Below are the code and all the weights of a small trained network. Each question names an input and a class and asks about switching units off, where a switched-off unit gives its printed mean instead of its output.

import numpy as np


def w(rows, s, z=0):
    codes = np.array(rows[::2]) - 128.0
    scale = np.full(codes.shape[1], s)
    scale[-1] = z or s
    return codes * scale


def norm(h):
    return h / np.sqrt((h * h).mean(-1, keepdims=True) + 1e-5)


def f(y):
    return y / 2 * (1 + np.tanh(0.7978845608 * (y + 0.044715 * y**3)))


def log_softmax(a):
    a = a - a.max(-1, keepdims=True)
    return a - np.log(np.exp(a).sum(-1, keepdims=True))


def net(x, mask):
    res = np.array(x, float).reshape(1, 3) / 4 @ E
    u = 0
    for l in range(2):
        y = f(norm(res) @ A[l][:, :-1].T + A[l][:, -1])
        res = res + np.where(mask[u : u + 10], y, B[l][:, -1]) @ B[l][:, :-1]
        u += 10
    return log_softmax(norm(res)[-1] @ U[:, :-1].T + U[:, -1])


A, B = {}, {}
E = w([
[61,120,161],'x0',
[132,246,131],'x1',
[104,130,80],'x2',
],0.013)
A[0] = w([
[153,127,164,110],'L0N0',
[210,80,89,170],'L0N1',
[130,128,126,1],'L0N2',
[207,177,93,119],'L0N3',
[148,88,121,145],'L0N4',
[154,127,150,102],'L0N5',
[127,130,4,33],'L0N6',
[154,127,157,103],'L0N7',
[132,131,82,70],'L0N8',
[224,122,203,82],'L0N9',
],0.023,0.0055)
B[0] = w([
[109,130,82,143],'L0N0',
[211,101,176,253],'L0N1',
[72,62,142,104],'L0N2',
[222,148,155,245],'L0N3',
[146,165,116,189],'L0N4',
[98,127,100,131],'L0N5',
[47,164,2,219],'L0N6',
[107,123,93,136],'L0N7',
[117,112,91,142],'L0N8',
[56,155,4,204],'L0N9',
],0.031,0.0071)
A[1] = w([
[54,125,143,101],'L1N0',
[141,184,89,58],'L1N1',
[114,122,97,160],'L1N2',
[155,183,162,5],'L1N3',
[104,96,66,138],'L1N4',
[117,113,187,106],'L1N5',
[52,130,21,81],'L1N6',
[183,118,147,119],'L1N7',
[65,91,138,181],'L1N8',
[142,1,116,177],'L1N9',
],0.028,0.0029)
B[1] = w([
[185,159,30,170],'L1N0',
[79,96,182,215],'L1N1',
[142,126,158,158],'L1N2',
[71,129,137,178],'L1N3',
[157,145,185,191],'L1N4',
[191,90,98,169],'L1N5',
[225,156,254,252],'L1N6',
[76,78,92,179],'L1N7',
[149,129,27,161],'L1N8',
[38,238,171,180],'L1N9',
],0.035,0.013)
U = w([
[204,209,224,173],'0',
[2,181,173,161],'1',
[197,158,9,157],'2',
[131,76,157,247],'3',
[138,79,146,27],'4',
[127,51,148,46],'5',
[141,63,146,22],'6',
[149,21,171,4],'7',
],0.018,0.014)

Each question gives the input, the list of numbers given to net, and the class t.
The units are the neurons (one row each of A and B). Each row of codes is followed by its name. A weight is (code - 128) times the scale printed after its matrix; where a second scale follows, it is the last column's (A, B and U).
mask holds one flag per neuron, layer by layer. A switched-off neuron (its flag False) gives its mean, the last column of its row in B, instead of its output. The means were averaged over made-up inputs and are rounded, as every weight is.
A unit's drop is (log p(t) with every unit on - log p(t) with that unit switched off) / (log p(t) with every unit on - log p(t) with every unit switched off).
The circuit of an input: a set's keep is (log p(t) with only the set's units on - log p(t) with every unit switched off) / (log p(t) with every unit on - log p(t) with every unit switched off). Starting from the 12 units with the biggest drops (on a tie, the unit counted first), units are removed one at a time, each time the one whose removal leaves the highest keep (on an exact tie, the one counted first), for as long as the keep stays at least 0.8.
circuit, biggest first: the units of the circuit, biggest drop first
most important unit: the unit with the biggest drop
top k neurons: the k neurons with the biggest drops, biggest first
top k neurons in layer l: the k neurons of layer l with the biggest drops, biggest first
drop when u is switched off: that unit's drop, to one decimal
input [8,-6,7], class 2: top 3 neurons in layer 1	[L1N8 L1N0 L1N1]
input [-2,-7,-3], class 1: most important unit	L1N9
input [3,-4,1], class 1: circuit, biggest first	[L0N6 L1N6 L1N9]
input [-7,6,1], class 2: circuit, biggest first	[L0N3 L1N6 L1N7]
input [5,-2,3], class 2: top 4 neurons	[L0N1 L0N6 L0N9 L0N3]
input [-5,-3,2], class 2: circuit, biggest first	[L0N1 L1N6 L0N6]
input [8,4,4], class 2: top 3 neurons	[L0N3 L0N6 L0N1]
input [-2,3,0], class 3: top 2 neurons	[L1N9 L1N7]
input [-4,8,-3], class 1: top 2 neurons in layer 0	[L0N1 L0N3]
input [-5,4,-4], class 2: circuit, biggest first	[L0N3 L1N6 L0N9]
input [5,7,-2], class 1: circuit, biggest first	[L1N6 L0N6 L1N3]
input [5,-6,0], class 1: top 3 neurons	[L0N6 L1N9 L0N9]
input [-2,7,-1], class 1: top 2 neurons in layer 1	[L1N6 L1N3]
input [5,-8,-5], class 1: circuit, biggest first	[L1N9]
input [8,-4,3], class 2: top 4 neurons in layer 0	[L0N1 L0N3 L0N6 L0N9]
input [8,4,1], class 2: top 4 neurons in layer 0	[L0N3 L0N1 L0N6 L0N9]
input [-2,-3,-1], class 3: top 2 neurons in layer 0	[L0N4 L0N8]
input [-8,-3,-3], class 2: top 3 neurons	[L0N1 L1N6 L0N9]
input [3,-3,3], class 3: top 2 neurons in layer 1	[L1N9 L1N5]
input [3,5,3], class 1: top neuron in layer 0	[L0N6]
input [1,-7,-5], class 1: top 3 neurons	[L0N6 L1N9 L0N1]
input [8,8,-4], class 1: top 3 neurons in layer 0	[L0N9 L0N6 L0N1]
input [-5,3,4], class 2: top 2 neurons	[L0N3 L1N6]
input [-1,2,0], class 3: top 3 neurons in layer 1	[L1N9 L1N7 L1N6]
input [8,-6,-6], class 2: top 2 neurons in layer 0	[L0N1 L0N3]
input [0,-3,3], class 3: drop when L1N0 is switched off	0.2
input [6,-4,-4], class 2: most important unit	L0N1
